In the rows, zero is written as 128.
Each row has a class, written after it.
[161 143  93 144 115  85 158 120 126 149  56  73 124  92  97 108 168 117
  98 138 123 146 151 121 172 134 115 141 113 124 155 148 141 140  80 170
 129 122 186 153 111]
H
[105 138 132 124 107  73 140 121 112 128  97 135 130 107 143 136 131 164
  75 116 143 157  87 172 122 106 137 116 114  95 110 115 116 131 119 124
 128 131 152 117 140]
Q
[118 130 173 153 120 152 119 138 117 134 179 151 148 120 116 159 108 106
 127 107 134 119 118 138 105 132 156 114 169 135 105  98 132 120 136 147
 104 122 151 105 158]
V
[ 85 116 116 117 135 122  84 104  70  96 125 149 162 153 165 108  99 169
  93 121 111 121 113 157 151 159 154 120 103 109 137 147 135  86  92  99
 139 141 105 133 104]
N
[140 152  74 129 114 106 112 139  90 151  86  49  91 112 105 104 182 179
 137  89 129  93 163 154 162 178 122 162 122 143 139  85 138 112  93 165
 106 152 101 149  97]
W
[148 145 161 190 135 121 133 111 132 157 151 122 109  93 119 146 119 123
 134 120 136 130 129 139 150 161 142 131  71 119 129 109 105 132 137 158
 133 133 186 127 128]
J
[ 79  90 122 145 131 176  87 122  93 117 209 132 107 143 128 115  81 159
 115 149 141 151 135 174 119 141 135 134 182 164 126 128 177 145 177 158
 140 133  98 127 144]
Q
[113 140 138 141 158 113 145 138  99 123 129 137 162 149 140 131 118 120
  99 112 142 167 116 138 136 144 140 103 150 113 130 142 117 162 111 145
 123 138 127 135 141]
W
[ 92 146 152 130 138 142 131 150 129 140 150 175 139 144 134 154 137  92
 113 105 139  82  97 132 135  99 159 118 130 111  84 106  83 106 104 134
 105 114 169  87 146]
N
[108 141 216 190 117 112 159 125 130 149 148 157 106 113  84 149 125 112
 127 171 125 155 103 145 154  90 113 104 128 132  96 109  81 150 108 118
 131 108 143 113 181]
J
[136 153 154 139 114 123 150 142 124 145 147 157  90 122 117 151  63 178
 124 102 160 152  90 153 121 144 138 126 103 126 120 133  96 154 134 146
 154 116 115 121 120]
J
[138 108  60  72 102 165 158 159 167 138  92 112 118 138 108 101 100 133
 147 138 123 125 181 105 128 177 108 139 117 131 131 125 143  90 115 142
 131  87 137 157  89]
S
[ 76  67 123 201 132 110 130 117 138 125 139  92 114 182 191 109 167  72
 146 140  87 120 127 129 149 112 109 152 168 196 115 126 146 109  82 160
 124 127 102 174 156]
H
[147 175 139  93 123 141 107 154 180 139  80 147 114  75  63 105 156 162
 175 162 128 134 169  79 148 151 139 129 130 116 109 109 106  94  98 140
 139 114 185 123 126]
Z
[159 214  62  14 126 146 131  92  59 112 119 104 168 138 127 114 133 142
  93 106 100  65 160 149 141 205 167 113 141 126 160 130 132 175 154 121
 131 141  92 124  69]
S
[113  89 116 113 119 195 158 161  83 145 131 154 138 137 154 115  84 224
 134 132 115  57 141 143 141 131 133 129 125 154 131 136  97 139 124 201
 105  81 100 140  87]
N
[149  83 102 164 156 120 120 139 134 140 122 153 184  91 177 155  93  79
 103 180 164  72  90 139 153  87 114 104  65 139 106 150 159 122 113 138
 104 150 165 103 146]
W
[116 103 137  98 120 138 110 103 113 127 176 106 129 125 117 129 133  83
 167 135 109 126  89 108 131 150 119 122 118 132 120 104 128 124 173  74
 100 138 102 176 150]
Q
[121 147 104  48 124 173  85 131 118 129  97 148 127 140 120 122 144  96
 118 176 150 102 215 135 165 147 136 134 182 101 133 128 147 119 111 207
 148 118 133 137 128]
J
[ 74  96 114 113 115 168  97 124  82 147 136 164  84 186 148 102 141 142
 100 127 136 138 184 172 146  88 114 116 181 140 115 123 171 167 130 173
 150 153 101 104 134]
R
[158 140 152 118 152 110 116 132 134  88 112 149 174 103 179 133 136 165
 122  96 119 100 105 176  91 109 182 143 124 155  90 114 102 131  97 185
 100 165  61 127  90]
W
[ 82 135 116  80 161 172  84 128  72 126  84 113 123 178  99  89 174 114
  91 108 125 151 222  88 129 138 137 144 136 105 113 149 132 125  85 168
 154 156   6 116  77]
U
[100  97 148 195 143 143  92 147 137 122 193 126 133 134 100 141  58 146
  76 164 189 150  87 120 148 113 148 118 120 131  94 125 145 143 125 139
 104 119 153 134 143]
Q
[ 95  84 128 150 146 128 111  88 117  99 112 156 138 183 174 122 153 119
  78 136 124 124  71 147 131 103 138 140 149 125 124 114 172  72  90 123
 117 126 136 112  94]
Q
[ 91 145 190 154 133 117 156 110  92 115 168 129 141 139 107 144 123 125
  88 106 133 126 122 104 133 135 149 118  97 121 154 138 117  69  96 111
 161 108  85 111 121]
V
[143 173 152 169 140 174 178 157 144 137 157 135 125 115  29 144 119 100
 127 151 154 113 114 142 143 136 137 135 118  78  90  68 120  69 118 129
 114 116 115  95 140]
R
[139 148 154 170 131  88 144 123 108 139 110 101 154 130  85 140 135 145
  60 151 142 147 128 133 137  97 129  84 104 103 152 119 136 134  97 119
 136 126 140 116 150]
Q
[127  84 157 164 147 135 169 109 128 126 160  90 118 180 164 151 135 136
 110 174 155  88 141 104 148 119 121 122  55 103 193 158 111 120 103 166
 138 101 100 167 100]
J
[157 134 134 133 120 103 140 144 150 125 146 141 164 137 166 147 101 130
 130  67 184 100  79 127 144 165 180 132  80  63 145 129 137  72 121 154
 114 127 122 155 171]
U
[ 69 118  64 104 143 131 142  84  58 159 138  81  89 153  74 115 165  65
  96 140  81 157 143 127 157 165  96 112  87 172 123 122 145 138 108 165
 146 145 120 156  52]
H
[ 78 128 159 187 135 127 106 129 104 102 145 153 133 121 109 102 106 120
  98 102 153 195 109 208 128 131 141 165 179 152  88 105 164  80 102 176
 137 157 144 125 115]
H
[ 83 114 134 139 179 160 111  98  67 130 154 102 117 182 141  88 181 112
 163 139  58 134 164 110 111 163 109 132 110 136 135 134 124 108 126 141
 151 127 120 132  91]
U
[117 109 135  97 133 146  65 135  97 155  79  93  48 115 135 120 196 163
 141 134 120 154 188 184 119 116 118 159 132 147 132  95 126 108 113 135
 118 137 103 101 114]
Y
[152 115 159 147 133 125 133 113 149 130 135 149 131 133 117 122 130 110
 132 132  89 146 128  93 109 132  85 141 171 155 141 144 135 136 131 169
 161 122 166 133 138]
Z
[148 149 149 150 148 103 131 131 150 105 138 115 108 129  64 143 124 137
  99 137 157 158  93 137 139  96 143 141 141 118 128  50 116  70 133 100
 134 130  91 117 140]
R
[153 163 189 160 132 139 107 137  87 126 139 156 118 124  75 104 162 153
  99 139 110 187 190 158 112 143 105 143 154 139 150 160 153 118  99 153
 191 144 104  94 137]
Z
[ 79 187 140 174 135  74 160 128  86 131 151 120 130  92  94 132 101 193
  97 120 113 161  93 172 143 163 150 113 122 147 109 127  97 121 112 138
 160 114 189 103 103]
W
[122 162 111 101 152 106 142 116  98 117 121 151 131 135 124 130 146  88
  92 125 183 117 120 133 174 150 122 125  89  80 134 126 145 117 107 131
 146 166  78 137 131]
R
[107 170 136 152 128 123 118 107 146 120 155 137 159 152 110 144  63 159
 124  92 125 122 114  88 130 207 157 120 160 143 138 125 132 108 136 121
 165 137 135 143  87]
Z
[139 164 115 172 154 131 169 146 125 161 136 166 136 172 131 136 159 109
 129 127 139 129 151 139 159 153 116 112 149 117 155 130 126 183 146 135
 140 137 154 131 161]
N
[ 84 166 105  54 122 153  86 161 138 143 119 119  76 123  85 129 118 124
 162 146 143 136 148 140 153 141 151 135 144 143  81  81 100  72 122 104
 138 116  95 140 109]
R
[127 184  83 169 155 117 140 164 169 131 114 139 110 156  88 132 107 139
 102 191 132 188 128 184 134 117 145 109 177 131  82 114 140 170 104 148
 156 129 160 102 154]
R
[ 92 146 110 104  91 159 124 127  89 130 161 126  80 129  79 122 155 137
 148 111 147  88 167 190  77 143 100 134 151  88 101  88 161 120 125 141
 126 169  71  88 113]
H
[167 144 147 154 158 136 142 115 151 148 177 194 160 178  86 143  76 101
 107  98 146 147  87 116 179 146 137 108 144 154 139 119 166 156 141 189
 149 157  95 165 138]
W
[105 130 174 115 126 103 147 139 129 110 108 120 170 146 177 148 119 155
 120 127 149  86  93 102 130  72 157 115 135 127 133 132  84 119 102 116
 115 108  93 142 139]
V
[ 65 106 118 199 148 108 119 134 106 112 156 138 103 155 136 113 161 142
  73 173 156 165 127 217 151  92 125 136  88 105 116 149 155 117  80 140
 148 163 115  99 169]
N
[166 147 155  77 126 163  78 108  74  84 153 186 154 176 153  93 128 175
 152  78 106  42 109 113 134 151 140 156 171 178 112  87 145 130 133 134
 108 152  51 131 103]
Y
[101 111 165 165 119 116 134 119 143 125  82 101 129 139 148 123 139 141
 140 148 122 100 176 161 123  87 107 138 151 111 148 112 138  58  87 121
 157 134  62 123 143]
R
[115 105 103 153 153 149 121 124 135 154 141 147 109 158 167 147 127  97
 136 140 128  84 128 112 120 156 121 119 122 130 112 133 136 139 114 161
 111 107 148 113 118]
U
[ 93 132 118 112 131 140 166 145 114 142 170 129 100 182  76 112 150 154
 140 132  66 169 144  99 122 171 117 114 138 151 104 110 111 127 123 143
 156 103 114 148 101]
S
[199 177 198 159 138 144 161 143 135 125 155 192 203  88 109 155  97  89
 137 119 110 127 112 166  79 151 127 124 136 120 126 157 140 111 133 165
 163 150 116  98 172]
Z
[118 137 167 140 107  94 198 154 105 143 115  85 154 145 161 149 158 149
  93 110 150 101 147 127 130 115 120 117 113 130 174 153  86 133  95 185
 134 102 141 161 127]
Z
[116 156 101  79  89  60 115 123 126 108  78 106  86  72 132 126 153 221
 122 162 137 157 150 195  89 157 115 133 147  93 132 136 125 152 114 115
 139 128 120 141 114]
Q
[ 92  86 184 166 134 135 133 123 105 113 115 131 169 113 125 127 121 132
 117 111 121 132 129 138 107  85 133 138 126 163 110 117 144  68 109 143
 128 146 118  96 108]
Y
[136 168 139  46  88 110 142 117 114 138 124  79 120  69  92 137 193  97
 135 124 121  65 190 138 152 141 129 134 150 153 138  93  99 138 136 134
 106 133  51 153 151]
S
[ 97 184 151  73 139 131 149  68 112 130 145 160  96 117  90 113 199  96
 163 151  98 100 159 144 158 163 108 112 119  96 139 103 110 124 127 111
 150 146  84 121 129]
W
[104  81 144 214 126 140 141 131 135 180 138 133 103 167 145 124 132 181
 119 115 115  89 172 124 163  79 106 134 158 159 165 114 131 140 139 196
 153 114 146 117 156]
N
[140 194 192 133 144  76 155 106 103 140  98 102 109 140  67 136 168  94
  98 124 140 204 122 154 153 108 116 105 126 125 166 108  95 136 106  63
 148 136 117 146 123]
R
[100 155 107  98 122 168 140  98  96 138 136 104 148 135 116 143 135  88
 126 137 126  38 160 129 176 164 138 134 147 105 170 138 127 109 145  88
 127 128  59 125 131]
N
[ 78 157 148  91 102  93 141  95 126 129 105 122 162 159 117 114 103 191
  82 114  83 138 147 134 141 104 151 111 102 159 100 133  97 154 111 188
 177 143  63 192  57]
Q
[126 149  97 115 107  82 166 154 126 144  68  71 128 115  42 125 162 169
  36 160 194 177 205 169 163 117 119 125  63  83 156 174 177 130  54 193
 168 169  64 149  95]
S
[143 142 124 119 114 167 109  98  75 132 133 137 143  94 146 118 172  48
 130 140 144  42 252 162 141 214  98 136 155 104 175 122 180  95 128 149
 114 120 114 112 160]
U
[113 151 135 124  93  52 148 133 107 144  76  84  96  65 152 148 155 176
 117  98 139  92 104 192 121 122 122 139  61 106 136 138  67 110  70 109
 110 119 143 123 118]
N
[126 123 142 180 135 114 162 131 159 162  95  78  90 121 126 143 142 158
 146 135 110 177 112 156 120  97 136 120 117 126 140  89  95 134 151  87
 116 111 186  94 163]
Y
[115 194  85  87 121 139 152 103 150 115 116 135  89 114  73 119 145  82
 160 112 154 137 139 155 139 208 139 123 110 139 114  57 130 126 118  92
 101 148  72 149 114]
V
[ 93  85 119 102 110 114 100 120 147 120 144  64 141 181 139 146 113 178
  72 143 109 141 154 187 123 116 168 126  84 136 117  99 126  90 102 179
 128 149  36 197  68]
S
[166  83 124  95 117 124 124 161 225 135 148 114 102 113 120 160 144  98
 152 161 151  91  95  77 158  80 160 124 118 171 110  61 101  84 128 114
  69  85 125 155 177]
S
[137 133 149 135 132 115 113 128 148 137  96 141 114 101 119 142 110 122
 148 129 127 168 142 155 100 141 104 138 156 130 123 137 144 140 127 119
 149 151 104 108 159]
Y
[117 121  91 116 125 143 121 120  83 126 166 134 119 191 152 122 128 136
  94 115 138  93 117 134 150 157 126 124 144 122 152 123 169 119 138  90
 135 129 104 106 134]
S
[100 151 149 163 156  91 150 131  85 142  85 148 146 167 180 128 164 115
  83 116 117 177 143 151 135 134 125 105  98 116 138 138 112 125  81 130
 160 130 139 124 132]
V
[120  70 139 178 144 126 184 132 114 151 170  98  79 159 167 147 190 134
 112 176 129 116 209 133 130 104 114  81  80 141 188 118 117 152 116 167
 132 105  74 138 160]
R
[162 189 134 169 133 113 155  78  93 116 109 124 149  67 118 112 135 128
 114 117 123 107  98 186 148 161 132 125 125 189 144  91 127 169 147 108
 104 161 153 106 122]
Z
[111 123 119 114 117 167 144 133 143 139 128  95 116 130  56 108 136 128
 157 126 112 118 152  87 136 183 127 136 104  82 119 131 149  71  86 121
 127 124  91 130 110]
S
[129 102 116 137 104 153 140 111 166 155 161 115 102 161 138 141 162  77
 145 156 103 111 165  96 141 139 138 123  98 123 121 138 118 145 153  85
 108 102 128 143 124]
U
[ 91  90 138 211 147 100 115 143 164 119  95 122 135 123 126 137 128 124
 108 128 184 134 125 123 139  95 132 122 139  89 133  97 135  84  79 108
 101 139 151  98 181]
N
[144 102 194 208 168 129 148 132  98 113 198 133 168  99 154 150 102  86
 121 119 148 117 104 102 113 143 128 126 123 109 160 138 120  95 138 134
 125 114 131 115 180]
H
[174 166 117 111 131 123 113 159 165 140  77 147 141 169 137 119 138 172
 124 125 159 128 109 154 152  93 146 133 181  79 123 126 136 168 110 163
 116 139 175 128 145]
W
[158 127 127 169 124 110 169 148 153 152 129 168 127 130  89 142  96  99
 102 118 139 168 127 143 116 143  94 115 100 126 103 101 136 130 102 190
 140 132 125 151 126]
H
[117  96 108 132 113 118 132 135 150 121 110 132 109  78 104 124 151 130
 140 160 140 116 148 122 154 109 131 136 126 158 139 146 142 102 103 104
 123 125  98 116 154]
N
[113 140 119 112 115 124 150 110 136 142 121 103 126 166 154 147 151  84
 111 119 123 125 183 182 136 136 139 129 113 100 147 138 141 114 119 148
 161 160  38 159 126]
R
[ 78 157 151 151 134 129 114 112  93 114 134 101 146 109 108 109 155 112
 135 159  96 135 142 156 119 127 158 109 144 164  78 130 106 161 106 107
  95 130 164 108 111]
U
[ 85 144 140 122 107 103 152 112  74 115 145 105 141 130 121 156 123 143
  93 146 139  88 132  96 152 128 153  89 129 118 150 116  94 114 128  80
 140 101 113 103 135]
J
[124  66 118 157  99 108 152 135 148 150 145 101  58 124 147 162 161 125
 142 156 166  95 103 130 152 110 113 132  96 158 126  95 115 138 112 153
  81 107 132 158 139]
J
[145 136 107 112 140 143 124  97  83 117 118 148  89  98 119 107 140 134
 186 152  84 132 163 135 105 233  79 122 176 170 163 132 167 154 128  90
 131 117 118 106 133]
Y
